[ 124   27   83   46  -29  -97  -72   -5  -78 -102   33 -125  148   -2
  115  -85  -66  -14   60  127  118  -37  164  -34   37  -30  222   72
 -122 -110  297   27  109  123  -26   38  -59  -76  130   -6   49   31
 -280  146  -91  -16  -47   84  352   74 -133  115] -> 21
[  24   -7 -102 -109  107  -39  -47   -4  -16   52   24  -57  -12   28
  -72   27  -42  117    6  141  -11 -135  -72  -30  -79    4   87  -47
  -17 -153  -57   66  -84   24   33   99  -26 -187   24   -3  102 -144
 -117 -174   -9  139  -89 -143   44   41   42 -132] -> 15
[ 209   11  -81 -108    9  -37  128  239   93  331  119  285 -170  -23
   91  -34 -141  116  -32  -13  -90 -166 -117 -217 -198 -132   84   82
  155    5  -64   32 -136    7  -96  -45   53   -1   37 -170  -54 -205
  104  -86   68  -75  122 -232  128  -92    1   48] -> 20
[  -6  127  115   18  166 -147   71  159   97 -128  -43 -236   -7  251
  161   30  -32 -147   89 -119 -117  -27  -18 -107  201   60  138  -21
  -30 -100  156 -130  259   29 -130   98  -14  102 -139    9   10 -171
    2   35 -305 -165   27  128  173  -43 -186  141] -> 13
[  54  -64 -198  147 -337  -78   34   73 -116   14   54 -144  -60  -76
 -129    5 -256   54  121  269   10  -10  -13   87 -115 -210  196 -162
  169  -74  244  210  -62  -35 -116 -144 -153 -204  241  -66  136 -118
 -237   74 -138  248  -58  -20  138  120  -84 -117] -> 1
[  16   -4  134  149 -148   55  -73   69  -94  115 -117 -205 -206   55
 -107  -28  -60  128 -214 -152 -142 -171 -118 -192 -156   41  108   88
    7  161   13   89  166  315 -244   62  146   48 -115  105  159  -85
   52  -49 -271 -305  197 -105  119   63  165  -40] -> 2
[  93  186  -76 -101   20   34   21  367   78    5   54   62 -140   44
  -16  -27 -103   -1   42 -148  -20 -183 -161 -169  -29   21 -191  124
   46 -125  -45 -149  212   38  -16  -25  -14  241 -170   -6   44 -289
  128  -34 -156 -188 -111   30 -100  -12  -79   61] -> 28
[ 188   43   48  -76 -160   25  -21 -243   53   26  128   60  176  -56
   12  125   31  115 -173  188  148  -49   93  108 -140   70  -90   17
  -69   46    2  232  -91  -82   74 -110 -136   18  251  -19   68   60
  -26  131  257   68  -85 -142  141   71  -24  -11] -> 13
[ 276   75  -62 -205 -234  126   67   90   -1  184   73  188   93  -11
    6   95  -40   77  -95   27   82  -43  -22  -21 -141  -61   91   13
   87   33 -141  210 -229   29   33 -132   28   33  -75 -129  -80 -192
    8   42   15   28   -2 -197   66   65  -41  -35] -> 16
[  79   12 -111  -16 -211  181  -86 -180  -88   25  172  148  208  -82
  -78  -46  -42 -129   95  246  160  117  -42   28    4   34  -10   21
 -163   31 -300  -11  -87  107  217 -127  -54 -180   67 -130   75   40
 -124  267   28  -70  -95   76 -192  184  -96 -159] -> 32
[  92 -107  -88  152 -253 -189  127  220  118  344   47   73 -351  266
  -43  327  -76  -28 -212  -85 -191  105    4   61  132 -337   24 -174
  492   15  -23  -20  335 -197 -343 -123   94   27   75 -305  -94 -433
  106  -94 -302  104  230 -148   -6  -50  -66  100] -> 1
[  58  108 -284   29 -177  425 -121 -255  -77  263  -75  243   -2  249
  -91  231  -12 -124  132   82  -24  117 -170    1 -102   83  -33   49
 -127  -38 -346  -47  -34  113  227  -13  168 -175  -19 -105  -55  -45
  124  320 -155 -116  169 -121 -116    6  -21  -66] -> 25
[ 184   66 -239 -218 -129   45  -64  175  -66   65   29   99  -76   34
  -82   60  -10  101  203  -62 -137   59 -111   40  145   23  182 -185
  -21  -69 -209   25  -69  -42  140   17  174   -5 -288 -165  -92 -239
 -180  -60 -275   -9   -2 -136   -8   91 -143  -40] -> 30
[ 188  100 -116  -47 -117  114  -39  -48  -11   10    6  103 -125   69
  -73   51  -97   85   -5  129  -62   32  -32    5  -10   88  -62   17
   36   52 -156   50 -106  -48  133  116   90   -5   -1 -108  243   -5
  -74 -108   78   65  234 -162   77   80 -210  -34] -> 7
[ -19   51 -157  101  146 -107   85  266  189  221   16  184 -362  249
  -70  222  -56  -88  -55 -115 -154    3  -59  -18   67 -191  -40   39
  290   -8 -127 -255  418 -151 -271   -7   45  138   75 -186   33 -393
  241  -80 -297  -92  236    7 -158 -109  -38  141] -> 18
[ 128  -12 -143   79 -159  141   52 -285  117  138  121  205  179   94
  103  -46 -108 -127 -106  195  116   95 -162   35   19  110   97  128
  -74  130 -116   25  -82  -23   68 -102  120 -168   33 -125  151   47
   54   -4   65  -22  141   44    4   50 -103   36] -> 20
[ 109  122  -54  -55 -185  218   54 -133  195  181   88  172   83  111
    4  132    6 -105 -182   43  208    4    3    2 -104   22  -83   86
   16   25 -123   29  -34   -9   62 -181  -55   45   97 -130   49  -52
  158  207  168  -55   16   20   48   29 -101   25] -> 8
[ 147 -157 -148  -71   26 -123   57    6  140  350   98  177  -68   69
  180  144    2  180 -115   68 -133   79  -80   88  -69  -50  203 -160
  261 -113  -20  173  -63 -136  -63   53   89 -109  -42 -150 -163 -180
   18 -182  -60  274    2 -183  181 -103  -18   61] -> 10
[  33  205 -196 -122  -57  341  -49  -96  -81  269   27  116  -15  158
 -128  148  147  -32   79  148   21   17 -211  -92   12   46  -93   42
 -153 -134 -241 -149   33  152  245  -16  165  -55  -54 -131  -23  -20
  129  253 -146  -85   29    3  -19  -12   43  -67] -> 12
[ -83  -38  -71  242 -103  -99  -88  -14   14 -177  -19 -243  -50   13
 -129   29 -171    7   26  209   16  -67  135  131  -78  -28   38 -100
  111 -172  246  181   55  -76   27  -13 -163 -154  209   56  316  -20
 -263   45   28  237  -89  178   46  126 -285  -90] -> 12
[ 165   93   59 -185  -61   53  -48  -16  -18   52  168  104  110  -43
   79   18   47   62  -40  189   92  -66   95  -21  -65  -53  -31  -18
  -62  -13 -173  136  -59   27   56  -11 -124   10  112  -65   15  -23
  -16  230   33   17 -121 -130   43   54  -38 -146] -> 0
[  59 -119 -197  131 -148   29  -68 -310 -137   43   67   40  265    9
  -87  -70 -149 -268  187  273   70  207 -141   33  181   84  109   16
 -151   27 -136 -114  106  143  188   21   80 -343   57 -122   25   78
 -276  180  -88  -22   15   33 -153  194  -81  -17] -> 30
[ -10  142 -258   99  -97  242   59  -85  243   63  -12   23  -61  308
    4  -41 -144 -196  -14 -170   77  112 -242   15  104  192  -75  118
    3  -24  -16 -289  260   26  -48  -62  115   53 -210  -11  138  -88
  217   82 -137 -228  133  279 -106   70  -60  204] -> 4
[   4  -28  247   59  104  -69  -73  148 -126   -1   44 -108 -162  -14
   27 -155   24   77   21  -61   43 -109  221  -88 -172  -64  248   -8
   28  -98  122   58   -9  102  -16  -55 -138   34   40   -3  -71   60
 -136  162  115 -129  -31  153  300   42   -6   53] -> 35
[ -19  167  -32 -221  305 -145   79  331   74  155   20  108   37   53
    8  106    2 -178  174  -81   63 -217  -63 -221   73  -66    2  -17
  -71 -213 -142 -126   42   12   65   56 -122   29 -103 -284 -212 -409
  -60 -171  -83  -63 -263 -183  154 -201  -34  -64] -> 19
[ 124 -141 -119   32  -64  -47  -92 -133 -123 -131  177  -24  181 -154
   30 -164 -199   61  159  261   17   -7 -129   78  -76  170   83  -61
 -118 -118   20  112 -124 -103  161   37  -55 -207  127   48   81   84
 -266    4   85  115 -171   -9  -11  110 -150  -10] -> 21
[ 142  137 -249  -95   25  171   76  202   -9   55   61   75 -157   78
  -36  -74 -238   19  230  -48 -103   69 -315 -179  -97  122 -168  106
   31 -186 -168 -357   77  -54   18   81  -28   66  -48   58   19 -174
  110   -2 -121 -100   74  -39  -32   83  -61  113] -> 0
[  95  -71   85   34 -146   16 -137  -18 -199   12  111   34   24 -145
  -90  -96    0   72   68  126   59   23  177   38  -94  -29   61 -124
  -23  -25 -190  191  -94   26  202 -100  -75  -79   22  -55  -45   54
 -298  194  132   19 -137    0   22  211  -80 -150] -> 9
[ -63   66 -119   34 -100  328 -126 -350  -90  262  -51  155   38  245
 -167  198  122 -259  -63   86  267  100   75  104  -24  -46  100   15
 -135   99 -337  -15    2  206   83  -73   34 -210   15 -317  -63  -20
   65  250  -48 -117  107   34  -56  -27  207 -139] -> 29
[ 160  -33  -32 -188   11  -22  -66   32  -74   57  141   75   11 -151
  -34   16  -10  233  -23  209   59 -154   55   -8 -236  -42  119  -69
  -28 -120  -94  194 -229 -141   69   -3 -127  -89  222  -29   16  -82
 -155  -72  118  202 -136 -203  194   34  -24 -122] -> 35
[ -18   45 -178   32  265 -217   50  294   78  180   65   97 -188  126
   38   54 -132   25  124   54 -154 -218 -122 -110   62  -95 -147  -10
  154 -303   75 -123  222 -190  -40  197   35  -69   79 -146    6 -279
  -10 -226 -125  135  -78 -114   63 -220  -75   54] -> 4
[  71   66  -89  -62   -8   90  -75 -248  -41   15   37  154   75   95
  -41   40   39  -88  121   70  145   34   63   47   60   69    9  -30
 -214   74 -228  -43   15   -2  135  -60  -11  -96   21 -152  -46  -20
 -101   76   45 -124  -15  -50   13   73  103  -23] -> 22
[  88   81  -61  -17 -266  222  -93 -226  -30   45  219  123  376   49
    0  -45    0 -216 -101  190  325  130 -117   88  222   93   32  178
 -267   -9 -174 -107  -53  177  178 -138   72 -207  -48 -272  134   21
  -95  139   20 -156  -76  142  -71  115 -128  -53] -> 35
[ 135   34   59  -17  -42  -16 -145   26 -147  -82   93  -63   18 -107
  -44 -137  -31  153   53  158   36  -58  190   25  -59  -28  137  -26
 -111  -78    1  142  -66    7  103   12  -60  -66   99   20  121   69
 -298  157   59   31  -39    9  160  188 -142  -97] -> 15
[  60 -110 -222  140 -269  125  -70 -206 -129   11  150   -9  116 -118
 -143 -202 -187 -167  133  312  130   60 -126   77  -22   60   72  -94
  -62   17  -38   81   -4   45  207 -142   11 -195   83  -86  100  163
 -215  325   65   44  -87  198 -200  195 -140  -72] -> 20
[ -13 -112 -285  179 -121  -94   43  -81   22   14   -8   46  -50  226
 -230  250  -88 -154   58   48  -63  169 -137  177  235  -33   77  -39
  174    3  -41 -226  344 -199  -91  -67  147 -144  125 -112   70 -252
  -61 -137 -328   42  172   94 -239  101  -53  205] -> 32
[ -26 -114  -67  -42  109  -96 -123   49  -16   43  115   19  -97  -42
 -113   71  -44  107    6   68  -21 -112   39   50 -135  -44   72 -129
   24 -151 -182   50  -43 -129  -23   50 -131 -167  178  -81   28 -186
 -130  -86   17   81 -127 -107  -64    3  -14 -133] -> 33
[ -94    8   31  -37 -103  124  -61 -166 -101  146  -25   -5   -7  203
 -118  303  139  -60   77  -47   21   80   20  -46   14  -25   18 -118
  -88  -47 -284 -100  -65  226   24  -29  -25 -253   13 -212 -128 -162
  -28   77 -125 -203  -17 -104   23   -1  197 -113] -> 2
[  75  -37  -83   -4 -164   89 -103 -211  -95   -7  233   55  340 -139
   -4 -161  -48  -80   74  276  159  -14 -138   28   66  149   32   44
 -262  -46  -72   44  -99  123  248  -54   41 -241   54 -102   93  159
 -193  223   69  -86 -200  126 -114  100 -107  -74] -> 32
[  -7   38   -4   -4  -22   84 -108 -164 -180  119  -86  -71  -55  266
  -17  261  111   50  172  -17 -171   75  -83  -32   69   79  -24 -105
  -95 -147 -101  -69   85  181  105  136  108 -164  -71  -48 -165  -58
  -31  110 -213 -132   37 -198  120  -33  142   11] -> 4
[ 177   33  -16 -170  -65   17  -52  -40  -18  -74   67  -39  -35  -46
  -25   46   16  134   11   63  -44    9    4  -58  -51   60   40  -64
  -95   69 -140  -18   55   13  -50   36  -49   69   78   43   70  -75
  -58   57 -150  -78   34  -93   50  139   -6   -9] -> 33
[  84  -11 -199   31 -205  243    1 -430   87   77  -39  211   32  208
 -128  148  -57 -176 -113  100  173  174  -21  137  -26  117   16   38
    8  255 -328   16 -109   -3   90  -82   65 -167    7 -181  164   -4
   57  -69  138   -6  255  -20 -150  125   31  -24] -> 28
[ 177   44   26 -207   -3   60 -116   19  -76  -70   41   47  -62   -7
  -25    9   86  221  -31   78   46  -99  114   38 -122    4  187  -23
  -31  -17  -95  162  -99  -28   84   -1   -5   52   -5   61   64  -41
  -94  -38   -4   65  -13  -92  132  118  -11  -41] -> 26
[  49  -21   20  152  -21  -65  -44  153  -26   20  -52 -185 -147   80
  -88 -171 -144  -26    1  -42   18  -47  136 -113   53  -78  341  106
   89 -118  358 -131  141  213  -92  103  121 -117   54  -58  192   57
 -295  100  -44 -106  254  216  315  129 -224  218] -> 8
[  52    4  -17  -48   95 -110  -86  -37  -81  -98  -40   12  -71  142
  -82  129   70  -50  120  -73 -107  -44   -7   41  196  121   -9 -133
  -74   76 -183  -36  250  -79   60  101  119   78 -127  -91  -75 -145
 -100 -105 -213 -141   13  -97 -102   -3   32   71] -> 25
[  19   86  178  -22   54    3   19  164   75 -111  -68  -86 -218  213
  118    0  104  122  -55  -56   17  -29  186  -58  -49  -74  354   70
  170  -83  226   24  -43  140  -28  -70    0   72 -137   66  170  -44
    2 -115  -42   -4  136  255  348   74 -138  130] -> 22
[  15   -2 -242   74 -143  274   -8 -255  -20  201  -68  273  -55  333
 -135  152    9 -264   11  -72  130  257  -69  176  105   38  167   -7
   47  185 -399 -107   19   11   63 -126  194 -134 -223 -297  -84 -131
   96  -27 -128 -119  263   83 -191   51  119   47] -> 27
[ -57 -109  -79   -7   42  -11  -60 -275 -101  -36 -113  -37  121  202
 -127  260   99 -129  154  -97  -32  100  -79   43  157  234   64 -120
 -107   15 -155 -149  109  135   69  129  146 -199 -113 -114 -155 -101
 -141  -97 -226 -192    6    6 -106    2  177  156] -> 35
[  13  -20 -159  365  -36 -142   35   95   58  179   92    1  -86   94
  121  -17 -299  -68  -62  272 -154  124 -251  102   -3 -149   64  155
  228  -74  192   15  353  -25 -222  -17  -81  -43  145   15  203 -156
  133   39 -263  165  108  -34  -13  -14 -161  -16] -> 15
[  41  106   -2   24 -104   45  -82   49  -42   88   29 -127  -90   51
  -67   80  -33    2 -127   53   -8  -21  -31  -43   -1  -82   64  -39
 -124   63 -178   -4  219  -11 -234   16  -68   48   99  -82  105 -228
    7   35 -369  -73   54 -152  158   30   20 -189] -> 0
[  71  -53  -78  -29 -120   -4 -149  -79 -149  -15  133  104   86 -119
 -180  -23  -56  -23  137  232   85   23   81   96    1  -47   37  -73
  -51  -43 -221  104  -97   40  251  -67 -104 -200  109 -126   56    4
 -292  170  153   54 -131  -82 -169  203 -117 -193] -> 31
[  82  -81  -92 -221  199  -84  -30   29   90  345  151  159  -89 -138
   35   69   37  125   13   91  -15  -28  -20 -103 -204  -44  161 -142
  -21 -152 -185   -4 -118  -56   22   69 -162  -94  193 -211 -203 -131
  -68   -4  119  105 -119 -264  291 -108   19  -77] -> 35
[ 109  113  -30 -248  141  -76   98  203   96  -20   53    6   82   29
   74  -44    5  -72  126  -85   10 -124 -130 -163   94  106   68  -20
  -53  -95  -23  -90   76    1   75   19   -3  143 -206  -34 -118 -191
  -15  -52 -124  -99 -177   22   71  -17  -81  103] -> 32
[ -39  -77   26   19  120  -23  -70 -113 -218  -55 -153 -116   27  237
  -77  232   58  -49  132 -139  -89  180 -167   60   64  192   98   -6
    2  -59 -139 -166  207  185   -9  140   25  -56 -222   63 -215 -193
  -19 -195 -317 -136   -9 -101  -37   39  270  142] -> 33
[  63   22  -83  -32   41  -36  -57  115  -24  -18  104   76  -61   35
 -130   45 -103  -65   33   25   74  -71  116  104   10  -38  -13 -103
   46  -66 -208   15   37 -274  -11   64  -92   -7  140 -200   30 -174
 -133   -9    4   63  -21  -52  -50  -15 -154  -45] -> 2
[ -35  -45   94    9   56  -94  -74  105  -71  137  254   44  296  -90
  -78 -113  -76 -192   18    5  203 -158 -110   -4   87   29  102  106
 -165 -234  -27  -52  -48   95  161  -88  -77 -197   67 -253 -126  -60
 -197  154  242 -224 -302  -25  -22  -42 -117   -6] -> 10
[ -34   -6  -55  -34   19   14 -122  -10  -69   48  -35  -76  -73   64
 -110  105   11  203  -74  180   71 -120   71   73 -161 -112  208  -28
   59 -180   28  188 -141   87   -5   47  -74 -238   78    9  181 -146
 -152 -208  -22  246  -70 -130  184   61   74 -199] -> 8
[ 193  -26 -131  -57 -172   29   64   23   49  162  103  130  -65  116
   57   66 -137  147  -98  128 -108   25 -136  -65  -42 -129   70   69
  151    1 -105   -1 -108   79 -141  -17  112 -207   21  -59  170 -216
   53 -136 -114   30  196 -179  -77  111    1  -41] -> 16
[-171   24  -86   12  134  166 -142  111 -122   98 -115 -138 -136   85
 -269   32   26  158  -72  -33  185 -187   39   53 -291  -60  413   94
   13 -253  104   49 -204  216  -65   38  -23 -242   -1  -16  155 -135
 -104 -193  -62   51  -11  140  233  -11  178  -82] -> 15
[  62  -11  -45   30  -36  102  -97 -262  -69  118   -9  105   68  157
  -78  119   58 -149  -51  136  120  -24  106   45    0  -37  -12  -14
  -53   75 -198   54  194   49   56  -20   53  -89  105  -79  -58  -17
  -21  264  -55  -39   37  -46 -134   66  111  -27] -> 20
[ 178   46  238  -59  -58  -11  -60  -72  -28  197   95 -118  -11   58
  171   92   92  133 -217   90   89   47  222  -72  -96 -149  280   51
 -101  -78  177   34  -39  159 -182   20 -111  -65  273 -168  -37   26
  -78  191   21  -40  141 -129  644  -38  -26   48] -> 17
[  10  -56  206  -56   17  -51  -41  -11 -137   33  -25  -12 -117  -21
  -56   93  158  131   79    4  -35  -53  229  -79 -164  -28   89 -176
   75    3 -128  173 -114  100  126  -21 -100  -23   19  -22 -135   20
 -155   63  106  -21  -81  -56  184   65   96  -69] -> 3
[ 174  -75 -167   -6 -101  125   55 -158   43  192   70  226  -46  138
   46   56  -67   63 -139  188  -21  111 -116   34  -75   -9   80   64
  189   96 -188   25  -57  -12  -46   38  168 -143   22  -60  137  -46
  111 -115  -53  122  257  -60  -85   67   29   43] -> 8
[  56  -28  -42  -56 -185   44 -137  -50  -28  -92  167    3   14 -162
 -102  -28   15   70   89  172   87   27  138  117  -86   21   32 -206
  -52  -83 -156  183 -141 -102  256 -165 -177  -50   88  -59   66   39
 -240  212  162  106 -236  109  -32  192 -235 -181] -> 30
[ 171  -13  -18  -45 -123   19 -183  -33 -139 -162  200   20  106 -174
   -7 -176 -106  153   80  199   76  -73   13   83  -70   88   42    0
 -178  -82  -43  145 -103  -50  175  -40  -76  -68   94   42  141   69
 -253   94  118    6 -168  -39   10  175 -158  -87] -> 23
[   0  -76  233   18   40 -201   36   47  -94  103  -13   -2  -32  -27
   38   82   90    0  164   36  -35   26  233 -155  -59 -110   94 -147
  111  -89   -5   94  -71  176  163  -71 -165 -103   19 -119 -228  -36
 -263   68  169    7 -151  -67  288   65   -5  -35] -> 9
[  45   64  -40  -19 -198  284 -152 -373 -124  204   33  126  196  133
 -107  172  102 -225  -78  157  285  112   91   83    4  -31   51   30
 -233   91 -324   29  -18  210  118  -88  -20 -206   94 -283  -76   10
  -33  332   -9 -120   17  -72   -5   43  126 -165] -> 29
[ 152  -59 -110  -63 -164   60  -93  -50 -141  -31  156   74   -2  -84
 -121   46  -19  173   24  263    6   49   38  161 -110  -54   30 -134
   65  -37 -224  170  -79 -160   96  -82  -56  -75  148   22   80  -54
 -133   91  -27  201  -68  -60 -152  204  -58 -139] -> 11
[  -6  -67 -169   74 -323    7   23   33  -10  -59  120  -51  -77 -140
 -258  222  -70   40  108  136   30  174  -32  199 -132  -12    1 -251
  168  -78  -55   76  -77 -212   81 -284 -247   10  223 -111   50 -150
 -138   58   11  173 -165  122  -33  145 -216  -44] -> 11
[ 264  110  124 -177 -278   31  -29  -17   40   21  251  -54  235  -72
  168   64  -30  195 -143  102  111  -75   34  -38  -72  -28   57   51
 -223 -119  111  111 -188   10  -88 -123 -135  -60  261  -66   54  -77
  -81  187   53 -100 -114 -197  367   51 -145  -18] -> 10
[  40  -27 -186  153 -294  166  -81 -257  -85    2  118   41  287    2
  -26 -125 -200 -337  205  258  100  144 -219  -31  151  116  -26   36
 -215   16 -143  -80   67  244  249  -98   54 -275  -32 -119   93   82
 -179  369  -67 -165  -81  118 -270  191 -199  -94] -> 23
[  94  -63 -183  136 -243 -109   35   77  102   10  125  -52 -185  182
   13  184 -188  102  -76   99 -180  135 -101  116  100 -177  -12  -61
  253  -68   69 -104  234 -114 -324  -55   16 -114  165  -48  230 -310
   46  -71 -338   74  170  -13 -152  108 -119   57] -> 11
[ 105  -57 -113  -54    6 -168    3  159  -48  -15  128   44   42    2
  -39  111  -65   37   74  128  -47    9  -49   70   95  -97   44 -118
   92 -137 -145  -19  184 -269  -56    0  -41  -34  106  -32  -49 -327
 -149 -151 -283  187 -148 -130  -62   74  -83  -16] -> 7
[ 125 -166 -204   84 -212   25   -8 -178   22   87  111   62   58   48
   44   83 -165   43  -62  265  -36  163 -117  121  -42   -4  110  -35
  169  -17  -15   68  -34   -3  -77   73   58 -266  156  -56  172  -35
  -59  -26 -122  199  119  -36  -66   78 -107   19] -> 5
[  56   40   74   32  133 -161  -66    4  -77 -151   -2  -62  -95   18
  106  -68    7   97  168  -23 -201  -91  -45  -74   60  143   -6  -52
 -158  115  -21   19  253   27  -43  103   25  133 -107  100   14  -30
  -34  -47 -259 -226  -23  -41   39    1  100   35] -> 27
[  13   19 -128  -27 -204  135  -98 -104  -86   72   85  146   44  -79
 -204  130   78  -98   78  210  166  126    7   76   12  -58   98  -59
  -77   66 -257   -1   -7  123  175 -181  -61  -80   80 -231   44  -70
 -134  141  -74  -19  -75   42  -66  125  -46 -147] -> 23
[  34 -171   17    7  -41 -136   -4   31 -106   -2   63  -45 -208  -69
 -148   25   56  151   36 -102  -81   66  -78   20   -9  125   64 -169
  100   24  -81  -62   43  -71   41  -60   40   39  -97 -104  -97  -76
 -140 -315    3  -54  -43   70   74   61  111  138] -> 29
